Below is a small trained network, with its code and all its weights. Each question gives an input and a target symbol and asks what happens when units are switched off, that is, made to give their printed mean instead of their output.

import numpy as np


def w(rows, s, z=0):
    codes = np.array(rows[::2]) - 128.0
    scale = np.full(codes.shape[1], s)
    scale[-1] = z or s
    return codes * scale


def f(y):
    return np.maximum(y, 0)


def softmax(a):
    e = np.exp(a - a.max(-1, keepdims=True))
    return e / e.sum(-1, keepdims=True)


def log_softmax(a):
    a = a - a.max(-1, keepdims=True)
    return a - np.log(np.exp(a).sum(-1, keepdims=True))


def net(x, mask):
    ids = ['ΠΩαβεηθμξ'.index(c) for c in x.split()]
    T = len(ids)
    res = E[ids] + P[:T]
    u = 0
    for l in range(3):
        q, k, v = (res @ M[l].T for M in (Q, K, V))
        z = softmax(np.where(np.tri(T) > 0, q @ k.T / 2**0.5, -1e9)) @ v
        res = res + np.where(mask[u], z, O[l][:, -1]) @ O[l][:, :-1]
        u += 1
        y = f(res @ A[l][:, :-1].T + A[l][:, -1])
        res = res + np.where(mask[u : u + 8], y, B[l][:, -1]) @ B[l][:, :-1]
        u += 8
    return log_softmax(res[-1] @ U[:, :-1].T + U[:, -1])


Q, K, V, O, A, B = {}, {}, {}, {}, {}, {}
E = w([
[77,78,65,114,89,98,8,51,152,65],'Π',
[141,94,186,100,236,158,91,129,165,141],'Ω',
[115,77,122,232,137,204,117,129,85,97],'α',
[156,187,161,109,139,100,118,165,205,152],'β',
[77,186,124,176,113,92,134,181,122,99],'ε',
[177,138,180,212,76,96,96,95,142,156],'η',
[120,182,190,72,66,114,89,155,157,141],'θ',
[108,100,181,78,126,213,86,115,103,107],'μ',
[56,135,161,128,112,159,100,127,72,80],'ξ',
],0.016)
P = w([
[119,87,186,108,165,110,211,150,114,129],'0',
[192,99,166,128,126,121,161,182,99,106],'1',
[62,57,141,141,122,122,171,143,106,175],'2',
[160,138,155,140,129,145,103,163,144,103],'3',
[37,98,124,149,112,151,150,127,155,175],'4',
[143,170,124,145,112,163,68,154,157,107],'5',
[10,128,106,152,108,167,124,110,178,179],'6',
[110,185,119,160,96,179,63,139,173,124],'7',
],0.012)
Q[0] = w([
[41,82,111,130,114,116,164,109,137,247],'L0H0',
[189,119,103,72,147,85,222,87,70,173],'L0H0',
],0.012)
K[0] = w([
[197,153,149,144,136,119,10,193,106,44],'L0H0',
[173,108,254,137,126,138,240,223,65,131],'L0H0',
],0.0092)
V[0] = w([
[44,123,75,104,29,83,109,131,138,9],'L0H0',
[123,75,158,137,106,254,98,20,60,80],'L0H0',
],0.0054)
O[0] = w([
[104,11,84,152,42,160,197,166,173,126,254],'L0H0',
[182,169,121,120,79,156,168,86,110,194,255],'L0H0',
],0.012,0.0039)
A[0] = w([
[170,82,137,112,233,152,145,120,188,189,103],'L0N0',
[103,96,170,43,72,120,35,104,127,98,180],'L0N1',
[34,108,191,131,128,138,168,200,101,223,255],'L0N2',
[176,47,128,17,109,113,72,101,45,114,183],'L0N3',
[89,134,158,235,136,104,214,178,169,209,223],'L0N4',
[167,110,135,66,236,197,116,122,221,168,143],'L0N5',
[150,182,169,170,109,254,146,122,93,98,127],'L0N6',
[143,122,121,223,155,176,114,111,63,83,120],'L0N7',
],0.0049,0.0031)
B[0] = w([
[158,51,88,140,96,173,96,112,134,75,166],'L0N0',
[30,106,155,94,142,68,148,202,163,163,177],'L0N1',
[255,192,132,120,117,148,90,171,122,72,255],'L0N2',
[95,125,110,139,127,151,221,100,220,176,157],'L0N3',
[211,169,140,142,135,118,94,186,115,122,251],'L0N4',
[119,129,118,171,104,208,130,152,113,124,185],'L0N5',
[116,153,99,136,136,117,169,112,115,164,204],'L0N6',
[112,141,146,181,179,90,109,161,85,141,172],'L0N7',
],0.0069,0.0071)
Q[1] = w([
[174,132,129,245,122,179,82,139,188,128],'L1H0',
[101,252,114,85,92,75,137,83,52,5],'L1H0',
],0.0041)
K[1] = w([
[2,90,91,181,111,126,153,71,188,102],'L1H0',
[170,170,199,128,102,246,50,214,116,119],'L1H0',
],0.0025)
V[1] = w([
[89,105,203,2,119,170,111,153,60,117],'L1H0',
[198,204,191,111,161,127,130,206,20,103],'L1H0',
],0.0056)
O[1] = w([
[145,150,153,156,141,89,239,52,125,96,83],'L1H0',
[95,164,183,125,121,103,253,196,128,99,2],'L1H0',
],0.0067,0.0023)
A[1] = w([
[210,138,129,158,127,155,113,188,114,189,253],'L1N0',
[116,203,175,89,142,188,118,184,143,205,175],'L1N1',
[255,108,111,200,144,83,24,130,148,126,128],'L1N2',
[142,70,142,173,127,133,113,78,100,185,147],'L1N3',
[140,61,129,122,145,229,68,72,78,106,87],'L1N4',
[87,158,110,203,156,132,181,168,72,76,157],'L1N5',
[103,217,168,138,193,135,91,126,83,186,122],'L1N6',
[59,76,171,132,98,102,183,123,186,126,165],'L1N7',
],0.0062,0.0032)
B[1] = w([
[58,110,130,165,174,120,191,73,155,70,254],'L1N0',
[57,102,114,56,84,168,179,48,178,56,204],'L1N1',
[2,184,123,119,168,79,123,216,113,142,231],'L1N2',
[81,162,96,80,72,70,138,47,106,14,179],'L1N3',
[149,231,34,45,110,117,163,86,51,133,208],'L1N4',
[167,54,135,159,213,150,87,40,207,136,194],'L1N5',
[121,165,105,50,152,78,48,95,119,114,178],'L1N6',
[169,83,37,122,107,65,76,240,152,82,156],'L1N7',
],0.0067,0.012)
Q[2] = w([
[55,177,102,177,112,176,139,84,177,2],'L2H0',
[123,169,174,120,119,172,141,105,156,179],'L2H0',
],0.0071)
K[2] = w([
[60,157,72,171,46,187,13,114,192,203],'L2H0',
[190,4,137,127,131,54,121,29,180,169],'L2H0',
],0.0039)
V[2] = w([
[138,191,122,201,102,27,127,119,120,173],'L2H0',
[81,125,133,2,51,108,139,163,177,149],'L2H0',
],0.0061)
O[2] = w([
[48,18,191,101,99,167,123,99,113,48,36],'L2H0',
[188,2,191,181,166,68,98,64,122,154,253],'L2H0',
],0.0097,0.0051)
A[2] = w([
[78,90,119,107,153,120,111,255,131,91,183],'L2N0',
[109,170,110,201,122,89,175,144,102,86,252],'L2N1',
[186,92,179,160,118,139,173,110,168,132,170],'L2N2',
[168,45,158,213,79,180,193,206,151,114,210],'L2N3',
[106,119,170,96,158,224,172,141,180,96,158],'L2N4',
[160,66,173,192,160,113,84,106,157,148,126],'L2N5',
[131,184,137,125,121,112,140,118,175,102,109],'L2N6',
[153,86,179,190,185,124,91,171,181,151,80],'L2N7',
],0.0075,0.0024)
B[2] = w([
[131,148,69,180,110,159,116,119,248,128,204],'L2N0',
[170,81,157,76,110,155,149,120,138,177,255],'L2N1',
[150,116,190,100,154,211,114,90,89,93,183],'L2N2',
[178,192,155,129,101,121,2,183,79,125,210],'L2N3',
[96,117,140,149,110,58,128,175,106,45,243],'L2N4',
[107,101,129,63,126,108,184,188,82,125,215],'L2N5',
[159,156,113,93,112,62,156,124,79,184,224],'L2N6',
[95,83,130,36,168,208,190,154,146,178,193],'L2N7',
],0.0089,0.0082)
U = w([
[150,81,89,160,138,62,128,170,99,139,81],'Π',
[123,200,98,83,184,98,27,131,111,192,177],'Ω',
[71,152,84,86,55,161,198,177,106,150,64],'α',
[78,92,107,123,190,135,158,127,220,197,114],'β',
[146,151,106,150,105,128,73,195,179,166,117],'ε',
[50,93,184,180,132,108,90,97,155,1,138],'η',
[99,100,154,70,136,171,96,172,85,161,82],'θ',
[204,110,123,144,113,196,162,47,195,176,253],'μ',
[195,148,143,172,82,116,60,159,53,83,157],'ξ',
],0.0053,0.0024)

Each question gives the input, a string of symbols that net reads in full, and the target symbol t.
The units are the heads (2 rows each of Q, K, V and O) and the neurons (one row each of A and B). Each row of codes is followed by its name. A weight is (code - 128) times the scale printed after its matrix; where a second scale follows, it is the last column's (O, A, B and U).
mask holds one flag per unit, layer by layer, with each layer's heads first. A switched-off unit (its flag False) gives its mean, the last column of its rows in O or B, instead of its output. The means were averaged over made-up inputs and are rounded, as every weight is.
A unit's drop is (log p(t) with every unit on - log p(t) with that unit switched off) / (log p(t) with every unit on - log p(t) with every unit switched off).
The circuit of an input: a set's keep is (log p(t) with only the set's units on - log p(t) with every unit switched off) / (log p(t) with every unit on - log p(t) with every unit switched off). Starting from the 12 units with the biggest drops (on a tie, the unit counted first), units are removed one at a time, each time the one whose removal leaves the highest keep (on an exact tie, the one counted first), for as long as the keep stays at least 0.8.
units of the circuit, in order: the units of the circuit, biggest drop first
unit that matters most: the unit with the biggest drop
k most important neurons: the k neurons with the biggest drops, biggest first
top k neurons in layer l: the k neurons of layer l with the biggest drops, biggest first
input μ β μ μ Ω η Ω η, target Ω: units of the circuit, in order -> [L0H0]
input Ω θ ε Ω α α μ, target α: units of the circuit, in order -> [L1N5; L1H0; L0H0; L2H0]
input α α ξ μ ξ, target μ: units of the circuit, in order -> [L0H0; L1N2; L2N4]
input Π α Π, target α: top 4 neurons in layer 0 -> [L0N1; L0N4; L0N7; L0N2]
input ξ Ω α μ α α Ω, target α: units of the circuit, in order -> [L2H0; L1N5; L1H0; L0H0]
input α Π θ, target θ: 2 most important neurons -> [L1N0; L2N7]
input Ω μ Ω β ε ε β θ, target β: 2 most important neurons -> [L2N7; L0N1]
input β ε θ Ω μ η, target μ: 2 most important neurons -> [L2N4; L2N1]
input Π η ε μ μ α, target α: 2 most important neurons -> [L1N2; L1N4]
input Ω Ω Ω ξ β, target ξ: 3 most important neurons -> [L2N3; L1N2; L1N4]
input μ ξ η, target ξ: 4 most important neurons -> [L2N3; L1N4; L1N6; L2N7]
input Π η ε ε ξ α θ, target θ: 2 most important neurons -> [L1N4; L1N3]
input θ μ η ξ μ β, target μ: top 2 neurons in layer 1 -> [L1N2; L1N1]
input ε Π η β Ω, target Ω: 2 most important neurons -> [L1N4; L1N2]
input Π α α μ, target μ: most important neuron -> [L1N4]
input η α η α α η α, target η: 2 most important neurons -> [L2N4; L0N2]
input Π α α Ω μ ε θ β, target β: 2 most important neurons -> [L1N2; L0N4]
input θ β η μ Ω, target μ: 2 most important neurons -> [L1N2; L0N4]
input α α β Ω β Π ε ξ, target ξ: top 2 neurons in layer 2 -> [L2N3; L2N7]
input α ε θ, target ε: 2 most important neurons -> [L2N3; L2N0]
input ε ξ α, target ξ: unit that matters most -> L1H0
input α α α θ ξ, target θ: top 3 neurons in layer 1 -> [L1N5; L1N1; L1N4]
input θ α Π β, target β: 2 most important neurons -> [L1N2; L1N0]
input α η β, target η: 2 most important neurons -> [L2N4; L1N1]
input θ ξ θ ε, target θ: top 2 neurons in layer 2 -> [L2N7; L2N3]
input ε Ω η ξ, target η: top 4 neurons in layer 1 -> [L1N4; L1N6; L1N1; L1N5]
input η α Ω η ε ξ μ β, target μ: unit that matters most -> L2H0
input β β η, target β: top 3 neurons in layer 2 -> [L2N7; L2N0; L2N3]
input β β α, target β: top 2 neurons in layer 0 -> [L0N7; L0N5]
